Here is a tiny trained network, its code and every weight. The questions are about switching its units off for an input and a target symbol, where a switched-off unit gives its printed mean instead of its output.

import numpy as np


def w(rows, s, z=0):
    codes = np.array(rows[::2]) - 128.0
    scale = np.full(codes.shape[1], s)
    scale[-1] = z or s
    return codes * scale


def norm(h):
    return h / np.sqrt((h * h).mean(-1, keepdims=True) + 1e-5)


def f(y):
    return y / 2 * (1 + np.tanh(0.7978845608 * (y + 0.044715 * y**3)))


def softmax(a):
    e = np.exp(a - a.max(-1, keepdims=True))
    return e / e.sum(-1, keepdims=True)


def log_softmax(a):
    a = a - a.max(-1, keepdims=True)
    return a - np.log(np.exp(a).sum(-1, keepdims=True))


def net(x, mask):
    ids = ['ΓΣΦαβζπτ'.index(c) for c in x.split()]
    T = len(ids)
    res = E[ids] + P[:T]
    r = norm(res)
    for j in range(3):
        rows = slice(2 * j, 2 * j + 2)
        q, k, v = (r @ M[0][rows].T for M in (Q, K, V))
        z = softmax(np.where(np.tri(T) > 0, q @ k.T / 2**0.5, -1e9)) @ v
        o = O[0][rows]
        res = res + np.where(mask[j], z, o[:, -1]) @ o[:, :-1]
    y = f(norm(res) @ A[0][:, :-1].T + A[0][:, -1])
    res = res + np.where(mask[3:11], y, B[0][:, -1]) @ B[0][:, :-1]
    return log_softmax(norm(res)[-1] @ U[:, :-1].T + U[:, -1])


Q, K, V, O, A, B = {}, {}, {}, {}, {}, {}
E = w([
[136,106,46,11,126,183,194,149,151],'Γ',
[136,161,45,144,127,155,211,169,89],'Σ',
[196,144,91,121,80,157,200,187,67],'Φ',
[69,252,164,108,115,76,94,91,113],'α',
[177,107,61,113,47,86,96,223,96],'β',
[132,85,149,105,55,164,156,177,239],'ζ',
[142,183,85,159,145,207,52,221,173],'π',
[43,70,107,151,30,91,128,66,103],'τ',
],0.016)
P = w([
[128,38,122,118,183,162,162,170,90],'0',
[139,83,56,126,101,170,138,129,141],'1',
[173,110,86,131,109,139,120,99,140],'2',
[133,125,90,131,109,145,137,93,151],'3',
[123,133,108,112,100,145,129,108,134],'4',
[116,156,108,123,102,133,144,97,157],'5',
[118,170,125,119,88,139,143,111,149],'6',
[88,169,137,121,87,125,140,135,141],'7',
[82,186,142,134,94,114,151,128,160],'8',
[70,197,157,130,88,116,150,140,154],'9',
[70,211,168,130,80,111,154,144,153],'10',
[55,224,180,140,85,107,157,146,154],'11',
[47,235,190,138,74,117,145,151,146],'12',
[38,248,195,151,74,119,139,134,148],'13',
],0.013)
Q[0] = w([
[107,216,68,92,2,161,166,132,170],'H0',
[131,107,184,143,120,124,130,150,175],'H0',
[135,121,112,128,87,141,145,149,141],'H1',
[120,156,120,114,90,133,120,126,136],'H1',
[148,140,143,123,155,94,113,109,120],'H2',
[144,112,166,116,152,111,110,102,133],'H2',
],0.093)
K[0] = w([
[77,46,216,110,255,125,110,216,112],'H0',
[145,118,137,95,135,96,133,140,115],'H0',
[121,113,156,142,132,139,158,166,144],'H1',
[133,137,149,119,174,150,141,146,122],'H1',
[138,91,104,103,138,134,137,133,140],'H2',
[152,94,104,148,138,143,128,124,110],'H2',
],0.083)
V[0] = w([
[49,180,138,173,157,137,164,109,139],'H0',
[147,97,99,120,127,127,152,70,201],'H0',
[168,148,112,116,131,104,137,86,89],'H1',
[160,88,191,145,173,152,155,124,129],'H1',
[148,210,103,106,225,193,65,189,173],'H2',
[124,65,187,100,70,133,62,141,254],'H2',
],0.033)
O[0] = w([
[112,58,6,106,62,102,126,86,91,6],'H0',
[151,80,147,203,181,134,145,104,49,76],'H0',
[137,162,100,167,155,98,103,73,46,1],'H1',
[140,87,131,87,34,177,141,96,87,196],'H1',
[81,182,44,148,173,235,173,184,217,184],'H2',
[221,122,121,27,100,137,68,55,214,133],'H2',
],0.013)
A[0] = w([
[145,101,124,70,255,130,97,122,111,55],'N0',
[17,85,216,149,100,50,87,41,145,254],'N1',
[142,186,190,97,129,116,187,139,119,122],'N2',
[181,121,180,76,131,94,109,158,93,144],'N3',
[103,145,61,117,74,123,110,135,136,122],'N4',
[142,197,128,116,138,58,131,145,145,218],'N5',
[99,141,157,170,145,84,157,107,93,24],'N6',
[109,170,100,142,110,137,199,114,156,120],'N7',
],0.034,0.0027)
B[0] = w([
[74,60,188,79,85,236,221,125,130,142],'N0',
[134,211,154,203,172,211,186,42,179,168],'N1',
[209,112,43,88,100,144,132,83,106,253],'N2',
[108,82,51,175,130,64,146,187,129,190],'N3',
[251,96,80,137,142,167,152,79,142,201],'N4',
[43,88,98,165,113,158,108,119,152,166],'N5',
[146,159,116,57,145,46,126,145,163,177],'N6',
[77,127,193,136,150,63,82,106,126,247],'N7',
],0.028,0.021)
U = w([
[171,166,117,69,168,66,196,135,116,27],'Γ',
[168,117,194,211,141,113,117,40,153,191],'Σ',
[77,120,101,94,109,147,87,43,77,138],'Φ',
[110,58,2,166,116,101,191,159,126,66],'α',
[156,150,113,155,185,204,65,173,166,171],'β',
[112,51,179,101,149,199,200,96,78,132],'ζ',
[164,49,192,72,44,64,113,125,211,108],'π',
[59,55,167,139,136,68,105,150,103,254],'τ',
],0.0073,0.0034)

Each question gives the input, a string of symbols that net reads in full, and the target symbol t.
The units are the heads (2 rows each of Q, K, V and O) and the neurons (one row each of A and B). Each row of codes is followed by its name. A weight is (code - 128) times the scale printed after its matrix; where a second scale follows, it is the last column's (O, A, B and U).
mask holds one flag per unit, heads first, then neurons. A switched-off unit (its flag False) gives its mean, the last column of its rows in O or B, instead of its output. The means were averaged over made-up inputs and are rounded, as every weight is.
A unit's drop is (log p(t) with every unit on - log p(t) with that unit switched off) / (log p(t) with every unit on - log p(t) with every unit switched off).
The circuit of an input: a set's keep is (log p(t) with only the set's units on - log p(t) with every unit switched off) / (log p(t) with every unit on - log p(t) with every unit switched off). Starting from all 11 units, units are removed one at a time, each time the one whose removal leaves the highest keep (on an exact tie, the one counted first), for as long as the keep stays at least 0.8.
units of the circuit, in order: the units of the circuit, biggest drop first
most important unit: the unit with the biggest drop
top k neurons: the k neurons with the biggest drops, biggest first
which heads matter: for each layer, one digit per head in row order, 1 if its drop is at least 0.15 and else 0, layers parted by /
input ζ Φ ζ ζ Γ Γ ζ τ ζ Γ, target Σ: which heads matter -> 101
input ζ Γ ζ Σ π ζ π τ α Σ Φ ζ, target ζ: units of the circuit, in order -> [H1; H0; H2]
input ζ β Γ Φ Γ ζ ζ β Φ π β Φ, target β: which heads matter -> 001
input ζ τ τ Φ α, target ζ: most important unit -> N0
input π Σ Γ Γ Γ Γ α ζ α Γ ζ Σ, target π: units of the circuit, in order -> [H1; N7]
input π β ζ π Σ, target β: which heads matter -> 001
input Γ Γ Σ, target τ: units of the circuit, in order -> [H2; N4]
input Σ Γ Γ τ ζ τ Γ ζ, target Σ: units of the circuit, in order -> [N1; H2]
input ζ ζ Γ α Γ Φ β, target ζ: units of the circuit, in order -> [H1; H2; H0]
input β ζ τ α α α Γ Γ ζ Γ α α, target β: which heads matter -> 100
input Σ Γ Γ Γ α α Γ Γ Γ ζ ζ β α β, target Σ: top 4 neurons -> [N4; N7; N2; N3]
input β ζ α π ζ Σ Γ Γ τ τ Σ Γ Γ, target β: which heads matter -> 101
input Γ β Σ τ β β ζ β Γ Γ π α Φ, target Γ: units of the circuit, in order -> [H0; H2; N6; H1]
input π α Σ β Γ Φ, target π: which heads matter -> 111
input Φ Γ π Γ τ ζ ζ π Γ Σ α β Φ, target Φ: top 2 neurons -> [N2; N4]
input Σ τ ζ α ζ Γ α π Γ Φ ζ α Γ π, target Σ: most important unit -> H0
input π α Γ Σ, target π: units of the circuit, in order -> [H1; N7; N1]
input ζ β ζ Γ ζ τ Γ Γ Γ α Γ Γ, target ζ: units of the circuit, in order -> [H1; H0; N6]
input Σ Γ Φ Γ τ Γ α π Γ Γ ζ Γ Φ, target Σ: top 2 neurons -> [N7; N4]
input α β ζ Γ β Γ, target α: units of the circuit, in order -> [H2]
